In the rows, zero is written as 128.
[114 155  96 151 129 132 114 109 149 114  83 148 154  96  85 126 147 102
 120  88 112 135  95 125 146 154 132 174 124 124 167  87 152 144]
z_439
[ 87  90  99 107 112 151 123 126 129 116 105 127 125 102 117  82 125 141
 109 107 109 134 157 134 138 154 138 114 138 150 162 129 164 113]
z_439
[100 150  87 114 137 143 166 147 128  68  92 148 149 106 128 133 141 112
  96 119 120 141 119  98 122 168 131 127 133 157 159 102 181 139]
z_69
[104  77 157 101  90 133 148  79  99 201 162 118  64 152 124  91 137 111
 156 110  90  93 170 116 154 153 118 103 155 136 184  83 144 144]
z_230
[113 149 116 108 134 138 182 121 118 104 113 155 120 124 159 148 147 115
 111 130 116 124 117  85 124 151 126 126 133 165 164  86 161 166]
z_666
[129 156 118  97 133 145 227 130 106  86 121 139 102 135 194 145 131 126
 117 144 126 118 142  61 121 174 127  69 149 192 160  89 178 174]
z_598
[ 97  70 126  98 102 142 145 102 114 150 132 127  87 142 103  73 139 113
 142 126  93 106 158 127 135 155 119  97 145 146 172 107 155 131]
z_69
[107 169 103  94 143 159 230 157 122  49  99 137 132 121 199 140 129 136
 115 163 128 115 145  61 115 166 131  64 147 203 131 110 179 158]
z_558
[ 87 111  89  86 124 162 170 158 128  66  89 119 127 108 175  93 106 151
 106 142 118 146 180 110 113 151 139  78 139 180 119 166 173 104]
z_428
[121  95 131  93 112 163 202 137 102 107 127 120  80 153 189  87 125 153
 146 168 109  99 175  83 113 156 128  27 155 203 140 143 163 141]
z_272
[131 133 139 127 117 114 172  75 117 151 152 153  93 147 115 130 152  99
 153 111 102 111 121  97 153 166 113 111 147 143 182  60 149 191]
z_558
[133 138 133 128 119 117 163  77 129 159 130 155  96 139 122 135 140  82
 142 103 103 114 115  95 140 155 114 127 141 147 191  65 158 181]
z_698
[110 157 110 113 133 142 170 129 135  99  93 143 130 110 138 138 133 103
 112 117 120 124 121  85 120 159 123 121 143 164 169  93 172 148]
z_439
[115  89 153  90 107 150 204 103  97 132 150 117  79 151 174 102 130 146
 142 149 102  92 172  96 134 159 109  39 161 175 164 115 158 149]
z_295
[ 74 100  63 106 122 148  96 158 146  83  74 123 158  87 100  75 118 130
  96 113 126 158 157 161 128 145 145 141 122 139 135 159 163  91]
z_69
[ 90  98  99  97 113 161 160 154 122  79  96 114 132 110 138  67 126 151
 123 127 118 122 172 124 138 161 142  76 144 166 132 145 164 114]
z_558
[113 157  94 125 136 129 149 140 143  80 104 144 144  93 126 139 143 110
 100 101 129 149 119  95 124 161 133 126 137 144 158 106 174 141]
z_341
[115 157  96  95 148 156 222 147 133  48  98 145 132 121 185 137 126 124
 109 151 130 131 139  72 109 157 126  89 136 195 144 104 176 151]
z_558
[114 146 125  99 123 140 193 114 113 119 121 139 109 131 159 139 135 114
 119 111 116 119 133  69 128 170 121 115 148 173 184  81 164 156]
z_230
[ 99  84 118 113 112 133 138 101 129 148 137 120 100 124 130  85 137 124
 144 103 103 115 173 130 138 140 126  88 150 139 160 125 161 139]
z_341
[ 92  95  86 123 124 136  97 147 146 100 102 130 136  96 102  76 122 127
 117 107 120 147 157 143 131 147 142 118 130 138 141 156 162 107]
z_272
[108 133 132 151 114 118 135  71 141 163 122 145 119 129  73 131 162  88
 135  83  94 113  98 110 149 150 116 154 138 119 195  67 154 159]
z_341
[127 154 136  89 144 161 247 137 119  58 107 137 112 137 207 155 122 141
 104 163 134 101 140  43 101 169 114  51 152 215 151 116 177 160]
z_295
[121 149 129 110 128 140 227 106 114 109 131 139 102 143 177 133 141 112
 141 131 110 104 136  70 128 162 118  79 154 184 168  76 172 184]
z_558
[ 82 103  81  81 132 168 172 176 115  62  90 122 136 109 168  84 124 159
 103 146 122 133 172 113 108 153 141  75 136 172 123 160 175 102]
z_69
[105 159 109  98 140 146 212 138 119  82 108 140 133 127 182 142 137 124
 120 134 125 114 137  74 121 161 124  88 145 179 150  97 176 161]
z_558
[112 143 108 126 127 134 161 106 130 123 106 149 117 124 125 135 141 103
 120 110 112 121 122  86 144 156 125 135 138 155 178  86 166 157]
z_230
[109 146  89 154 136 121 121 125 143  99  97 155 152 103  82 121 156 121
 116  97 122 146  95 125 147 149 141 169 118 116 142 107 147 149]
z_558
[127 146 138 101 117 136 188 109 108 119 129 146 107 129 161 144 147 108
 128 115 113 113 123  87 127 163 118  99 148 164 174  72 159 167]
z_666
[ 87  96  81 102 114 158 111 156 139  74  88 109 153  89 124  82 119 157
 102 110 126 140 163 144 130 155 143 102 139 154 146 157 165 105]
z_439
[ 93  85 105 102 111 150 145 124 120 125 120 118 106 121 136  78 127 140
 120 116 110 124 169 119 139 151 136 103 144 157 158 132 159 123]
z_230
[ 87 106  82 100 122 161 148 162 133  60  95 113 143 105 140  80 119 155
 109 136 120 140 166 130 126 152 138  85 139 165 138 159 171 109]
z_558
[ 69  75  91 164 101  94  41  94 152 180 131 124 131  95  30  65 156 103
 124  48 107 156 107 198 145 119 145 206 122  74 155 128 125 135]
z_666
[126 156 127  89 135 153 240 142 113  65 109 143 109 138 201 147 124 129
 105 150 122 113 143  51 114 170 119  53 159 193 143 104 182 159]
z_428
[122 161  84  93 152 152 195 187 136  25  91 135 147  97 193 147 127 143
 100 133 147 149 149  67  89 164 141  74 138 189 129 136 184 126]
z_341
[126 148 129 107 124 149 202  91 117 122 107 152 101 136 160 138 139 105
 130 125 107 106 133  77 129 161 110  98 151 176 183  72 172 173]
z_439
[110 142 102 126 131 123 147 113 140 120 105 152 127 117 110 123 142  94
 115 110 116 125 109 101 140 158 125 135 135 140 171  87 164 167]
z_698
[106 132 123 123 121 116 159  96 133 134 131 144 113 133 115 143 144  97
 126 105 103 124 106  94 130 158 118 134 137 138 171  76 156 161]
z_428
[ 82  90  91 113 104 140 117 141 142  97  96 123 128 101 107  83 120 134
 103 106 114 148 156 149 137 151 145 117 139 134 132 140 165 108]
z_428
[110  83 142  88  98 143 169 106 110 137 132 123  86 146 148  96 126 135
 142 116 101 105 174 115 136 159 120  67 158 151 155 113 159 138]
z_428
[111  98 128  91 118 161 186 121 103 125 120 121  90 143 167  92 124 145
 137 137 107 108 184  90 130 150 123  68 151 173 157 139 162 129]
z_230
[109 162 104  92 133 147 208 154 122  55  96 141 131 116 178 148 128 120
 103 130 121 136 136  68 110 173 125  87 149 176 149 103 186 145]
z_428
[ 98 101 132  89 115 157 186 120 103 135 124 126  87 135 167  80 134 135
 133 143  91 100 166 105 133 148 125  77 154 164 163 113 160 145]
z_666
[106 159  89 113 142 144 185 150 132  82  90 136 141 112 157 140 134 127
 106 121 128 133 128  77 128 160 136 115 137 169 160 104 174 144]
z_230
[120 161 106  89 149 154 232 153 118  54 106 138 121 126 196 148 123 132
 105 160 128 120 137  51 111 170 126  66 142 199 157 101 181 153]
z_598
[118 142 133 103 110 126 188  98 123 116 122 143 105 135 151 153 137  95
 135 103 112 117 134  86 126 167 114  97 153 163 166  73 171 170]
z_428
[109 169  75  92 157 154 210 193 137  15  83 138 156 101 204 142 119 140
 101 153 151 144 157  86 104 154 143  77 138 185 106 131 180 140]
z_558
[ 97 173  61 143 154 133 111 162 168  58  71 142 179  72 115 135 130 111
 103 107 134 168 103 116 108 148 143 162 110 144 135 136 165 119]
z_272
[116 136 124 141 113 115 120  96 130 141 115 156 122 114  85 137 162 108
 130  90 110 133  93 125 142 147 133 168 125 119 162  82 133 163]
z_666
[100  97 113  85 120 165 175 133 114  99 105 121 112 124 159  85 125 158
 116 136 117 115 166  96 124 162 133  78 145 188 154 141 159 132]
z_439
[ 96 165  57 145 147 131 121 171 163  62  61 143 182  80 112 126 130 114
  93 105 135 159 101 118 119 147 153 157 115 140 130 131 170 121]
z_698
[ 96 159  58 142 152 132 136 170 159  42  82 141 179  81 112 132 143 131
  97 113 138 163  99 118 122 145 152 155 112 139 123 125 161 129]
z_558
[108  67 178 111  85 108 118  36 104 246 187 129  60 149 100  97 156  81
 173  78  84  78 141 138 155 141 104 116 149 111 192  58 132 160]
z_666
[113 166  81 119 151 139 169 151 137  74  95 140 144  98 154 133 129 119
  96 118 136 144 127  77 127 163 139 127 134 166 150 116 174 145]
z_230
[ 96 105 102  79 122 164 186 151 121  71  95 123 116 120 179  90 114 150
 122 147 112 125 179 100 114 154 130  51 144 179 117 152 170 105]
z_428
[110 152 104  98 135 140 178 146 127  80 107 138 131 107 162 137 139 115
 105 126 129 130 126  89 115 157 127 102 141 165 156 100 170 153]
z_666
[106  96 118 105 111 156 153 118 121 115 109 117 116 120 143  90 123 142
 131 117 114 117 177 123 134 155 133  81 148 168 151 135 160 133]
z_439
[ 96  82 119  93 107 148 155 119 113 130 119 126  96 119 136  71 140 134
 124 112 107 120 162 128 133 149 131  91 145 149 156 122 157 132]
z_666
[ 82 105  76  93 126 163 152 160 128  72  82 119 120  99 147  80 118 151
 106 142 120 144 172 118 120 153 146  99 132 167 137 156 174 113]
z_598
[100  98  91  83 126 166 194 177 114  55  97 121 126 116 188  87 119 169
 110 151 123 141 184 114 112 147 145  48 140 186 125 158 168 111]
z_666
[129 142 129 138 123 120 146  96 128 135 116 159 111 129 108 131 152 102
 148  98 108 115 110  92 138 165 121 122 140 146 176  88 154 173]
z_272
[109 152 100 122 130 133 150 126 130 100  94 149 145 114 120 146 141 107
 113 110 118 134 109 107 128 152 127 144 128 149 166  97 165 143]
z_69
[122 139 149 104 108 134 204  89 110 129 129 144  95 149 148 135 136  99
 135 110  94 105 134  75 138 176 107  89 163 164 189  68 172 171]
z_428
[ 93 148  87 138 139 131 155 138 150  81 100 140 149 109 103 124 142 109
 107 123 121 140 106 109 126 150 133 141 127 142 148 103 165 142]
z_558
[122 170 104  92 155 154 232 166 125  33  93 140 136 109 212 151 122 138
 103 147 143 127 142  55  94 166 121  55 147 199 132 131 185 140]
z_295
[ 94  79 147 112 102 125 133  72 120 189 144 122  87 137 103  81 139 109
 161 104  93  91 153 131 147 156 109 102 148 129 171 100 142 141]
z_295
[128 136 138 115 124 135 197  84 105 127 125 158 108 148 135 138 152 104
 136 111 102 110 125  87 135 161 109 112 143 160 180  78 158 176]
z_69
[122 129 135 153 112 106 119  62 134 173 131 161 109 135  67 123 164  79
 146  81  99 117 108 117 158 155 115 158 139 108 181  67 142 172]
z_341
[125 137 154 103 112 131 216  82 103 153 146 154  76 158 157 124 143  99
 150 121  97  93 128  70 135 171 110  96 158 173 188  52 159 183]
z_558
[ 89 100  81 129 118 143  99 142 150 110  83 113 141  91  89  71 121 128
 113  94 119 151 157 155 144 136 146 143 128 123 146 150 155  95]
z_230
[117 163  60  87 158 149 187 208 135   4  71 136 145  86 185 150 117 144
  87 144 165 174 155  81  88 159 149  87 128 180 117 151 189 128]
z_598
[128  80 153  96 100 140 169  96  95 178 157 126  57 154 147  92 136 119
 159 126  98  91 176 100 150 152 121  79 157 150 174  89 151 147]
z_230
---
[127 136 133 147 172 124 192 115  72 112  87 115 146 218 106 134 155 156
  90 127 134 102 119 182 163 124  95 190  65  51 119 141 130 170]
z_552
[138 158 170 125 117 105 146 138 134 107  99 115 134 130  98 121 144 149
 134 155 137  91 139 221 147 101  53 172 105   4 137 125 112 139]
z_605
[124 127 130 138 134 110 134 102 159 101 124 130 144 102 113  99 149 127
 124  97 114 107 142 187 120  88  73 178 126  52 135 153 103 142]
z_605
[152 139 149 123 124 108 146 123 135 111 111 118 140 125 100 123 142 141
 125 128 129  92 138 220 142  93  61 177 115   8 138 134 107 143]
z_534
[153 127 131 160 185 122 158 100  57 114  87 116 136 197 123 121 132 146
  88  92 128  77 106 214 154 124 106 208  56  63 133 142 119 177]
z_999
[127 119 123 128 124 113 129 105 157 109 120 127 142 104 104  95 152 128
 126  94 114 121 143 196 126  98  70 176 127  61 138 153 105 137]
z_605
[142 111 108 137 138 112 129  93 157 106 131 124 145  95 116  95 151 126
 113  80 108  94 142 197 122  83  81 181 137  52 151 160 101 146]
z_534
[ 53 162 159 166 148  87 173 165 106  65 125 146 127 100 163 108 155 143
 144 119 126  57 166 163 107  85 108 140 116  58 178 123 113 193]
z_605
[137 114 117 157 181 127 151  89  70 112  92 119 141 192 116 124 127 139
  91  83 120  90 110 216 156 119 102 210  59  61 120 133 120 184]
z_205
[ 91 180 111 141 119 132 219 146  95  67 122 136 121 156  94 157 215 134
 154 212 138 158 140 144 128 144 132 159  91 100  68 105  88 134]
z_174
[108 149 111 136 123 119 213 142  87  88 107 147 126 148 108 143 189 136
 147 174 130 126 138 124 134 115 127 168 101  91  91 119  90 142]
z_552
[ 68 165 168 156 138  89 173 174 101  71 121 139 124  95 164 116 143 136
 137 123 137  59 171 151 111  90 113 133 113  61 187 123 107 192]
z_983
[131 122 112 159 188 130 145  85  82 110  97 117 143 182 107 116 133 132
  80  86 120  90 108 212 153 133 115 204  68  84 114 135 122 177]
z_205
[107 169 125 138 114 125 219 149  80  83 112 145 120 145 109 155 191 136
 147 188 131 139 138 143 135 121 126 171  96  92  85 113  83 131]
z_999
[ 64 169 157 163 144  89 167 166  98  71 114 143 131 103 158 115 143 137
 139 133 132  61 166 168 118  93 108 136 109  66 172 115 108 191]
z_205
[ 95 182 192 143 132  98 158 175  80 101 118 140 114 136 169 117 133 135
 156 159 152  80 179 108 111 120 119 121  94 112 148 114 109 158]
z_425
[125 149 135 149 163 126 195 111  68 108 104 119 143 208 116 134 156 152
  96 129 133 102 121 175 158 127  99 201  61  58 114 146 123 174]
z_425
[138 135 136 123 116 107 113 115 156 111 107 121 145  96 103 109 123 123
 130 112 129  93 133 227 151 103  59 166 123  32 140 131 108 147]
z_205
[ 66 167 161 159 135  88 183 173 102  67 121 142 128  96 160 113 148 143
 131 126 135  61 171 154 113  86 112 138 118  59 187 124 106 194]
z_983
[129 155 147 147 165 129 182 111  71 106 102 110 143 205 110 135 149 148
  95 132 134 104 118 173 154 132  97 194  63  54 105 142 122 167]
z_425
[132 123 117 160 185 130 154  88  75 106  94 112 140 195 110 122 135 138
  86  95 122  88 110 215 156 130 110 207  62  70 113 134 124 177]
z_205
[134 147 136 152 176 124 188 114  63 105 102 119 141 192 110 140 152 150
  92 128 132  88 125 173 154 120 109 195  67  48 104 133 119 166]
z_534
[ 59 162 165 161 147  86 159 170 103  72 115 145 128 101 153 108 152 141
 136 127 133  63 171 158 113  99 111 134 112  65 167 116 114 186]
z_605
[ 86 180 116 136 113 134 217 149 100  76 118 139 119 139  95 157 206 127
 141 213 128 162 141 150 130 136 131 161  93 103  73 103  86 130]
z_205
[132 114  98 158 195 121 154  90  76 108  98 119 145 186 109 122 138 140
  86  76 121  85 111 210 157 124 115 208  71  59 127 138 120 184]
z_534
[109 184 197 139 129 110 171 159  81  97 127 135 113 155 167 125 120 143
 167 146 147  95 170 127 109 115 114 130  93 103 136 113 112 153]
z_174
[ 76 157 165 154 143  87 173 168  98  78 114 141 127 112 169 107 144 144
 138 115 132  57 162 157 113  89 108 133 113  65 190 124 114 195]
z_552
[ 63 165 158 159 135  89 182 174  99  68 119 142 125 102 156 116 152 140
 134 129 137  66 168 160 113  92 114 139 111  59 183 121 106 194]
z_983
[ 53 159 145 161 137  88 167 169 110  69 124 139 128 109 158 108 168 132
 149 133 135  72 171 157 110 102 110 130 116  73 176 127 107 192]
z_425
[132 144 129 149 175 126 194 118  59 108  96 120 143 200 101 144 163 151
  88 138 133 102 127 166 157 126 108 191  65  55  96 135 119 160]
z_534
[ 56 153 152 156 144  83 168 165 113  69 119 139 133  97 162 110 156 134
 142 120 135  61 170 146 115  94 111 126 124  68 183 125 112 193]
z_552
[102 182 190 136 127 101 166 169  78 103 112 143 117 154 162 131 120 144
 174 152 152  90 182 123 124 110 116 130  88  98 138 106 105 155]
z_174
[106 163 107 138 113 120 220 157  75  85 102 152 122 149 106 151 192 135
 157 186 137 137 137 140 143 121 126 167  98  93  79 114  81 131]
z_999
[ 96 159 106 133 119 126 230 140  95  80 117 143 125 159 102 147 194 136
 150 182 132 147 131 129 134 128 127 167 106  98  81 117  95 134]
z_552
[129 115 112 156 190 119 162 102  73 104  82 112 143 209 111 117 141 144
  90  91 131  83 109 205 159 132 105 198  68  56 128 137 127 183]
z_552
[ 99 179 121 136 114 136 225 144  98  70 133 134 119 149 104 155 210 136
 148 207 134 158 143 144 120 143 130 158  92 103  80 112  91 137]
z_174
[134 148 134 146 163 129 178 112  65 109  97 117 145 206 111 133 150 153
 102 125 140 108 129 174 161 133  99 188  60  65 102 137 123 168]
z_174
[136 133 131 141 129 112 136 105 154 103 128 129 145  97 119 101 154 124
 113 100 115  96 143 201 123  92  78 178 130  59 148 152  95 141]
z_999
[130 140 133 146 161 127 171 116  67 120  93 119 145 205 106 133 155 147
 100 130 132 110 124 169 156 126  97 189  55  63 113 142 117 168]
z_425
[146 112 107 152 191 128 157  90  72 106  96 113 140 192 108 120 135 142
  88  80 118  87 102 213 149 127 111 205  71  55 122 142 121 177]
z_534
[ 90 186 114 139 113 122 222 163  91  72 108 141 115 136  94 156 219 131
 145 225 139 154 141 154 133 142 137 158  93 105  83 104  78 126]
z_999
[ 87 171 101 133 121 124 219 160  90  73 111 142 120 138  85 165 220 131
 143 217 135 160 149 137 135 141 137 158  96  94  73  97  80 129]
z_534
[132 125 130 162 197 126 152  90  73 104  93 120 137 193 111 115 136 144
  88  88 121  87 105 202 141 128 111 206  60  70 110 136 123 175]
z_605
[122 134 130 148 170 124 178 118  69 114  81 127 144 211  96 133 149 156
 102 124 134 111 118 189 164 124  95 193  60  52  96 132 124 164]
z_605
[101 155 102 139 123 123 211 140  92  78 126 145 125 131 109 148 189 134
 142 169 123 129 141 131 129 116 136 171 112  85  89 115  90 138]
z_534
[ 99 147 102 136 122 120 212 140  90  86 108 146 125 152 104 143 192 132
 151 171 132 133 136 123 137 121 129 168 105  97  84 119  94 137]
z_552
[106 156 110 134 117 125 230 137  95  80 118 142 123 157 112 144 186 137
 153 175 130 135 130 130 131 117 124 169 109  87  84 124  95 137]
z_552
[137 143 142 130 113 106 134 122 146 107 109 122 142 106 107 120 136 129
 133 135 134  91 138 214 148  92  60 168 120  21 129 128 106 147]
z_205
[126 146 140 148 168 122 182 117  67 109  89 124 142 193 109 131 146 156
  98 127 134 102 123 179 160 122  97 196  58  51 103 134 120 169]
z_605
[ 60 159 157 154 144  83 163 167 110  76 112 140 132  99 160 104 156 136
 134 124 135  60 171 149 117  99 114 126 116  76 188 126 114 190]
z_552
[ 69 162 152 158 149  89 177 170  94  71 127 142 128 101 164 118 153 141
 137 125 129  62 173 147 111  91 119 133 118  65 177 121 106 188]
z_534
[ 88 183 111 133 120 132 228 153  96  73 128 140 119 144  92 161 211 134
 142 212 132 164 145 137 129 142 140 160 102 103  71  99  83 125]
z_534
[ 94 156 107 139 119 125 225 150  81  77 108 144 117 160  99 146 195 141
 165 187 131 146 137 133 130 120 124 168  99  88  66 117  89 130]
z_605
[105 189 203 138 127 105 182 175  79  97 119 140 108 131 163 125 124 143
 144 161 152  87 176 115 109 112 122 129  95 107 149 109 106 152]
z_983
[131 139 137 136 168 130 195 110  74 115  95 112 147 215 104 137 146 152
  99 120 134 114 116 177 163 133  92 189  68  61 110 142 127 162]
z_552
[141 141 136 146 161 127 193 115  65 109  92 120 139 201 110 134 134 153
  95 118 136 100 114 185 157 116  98 199  61  45 117 140 118 172]
z_983
[101 155  89 134 121 129 223 144  90  81 125 146 122 147  99 149 198 134
 150 176 129 149 138 135 134 126 132 168 113  97  74 116  88 131]
z_534
[140 118 116 130 130 115 139  96 156 108 136 127 143  97 119 103 145 124
 124  81 109 104 140 191 122  80  79 179 136  49 144 159 100 144]
z_534
[ 97 163 114 148 123 115 202 155  79  76 101 151 123 132 108 148 196 128
 145 190 137 126 144 124 133 125 137 160 101 101  77 110  82 133]
z_999
[141 143 143 152 168 128 178 111  68 114  90 118 144 199 109 135 152 152
  83 131 131  96 115 195 159 126 100 194  58  58 116 141 120 161]
z_999
[111 179 200 138 127 104 168 174  76 100 109 136 107 136 157 123 114 140
 148 148 149  81 169 127 112 107 122 133  94  93 149 108 105 154]
z_983
[141 139 150 127 114 106 124 122 146 112 109 115 143 119 102 114 147 132
 137 132 133  97 139 211 140  98  52 170 111  18 143 138 102 149]
z_425
[140 113 127 127 127 114 137  96 163 113 128 121 143 109 124  95 146 124
 117  78 112 104 138 194 122  85  73 176 132  53 156 163 106 150]
z_552
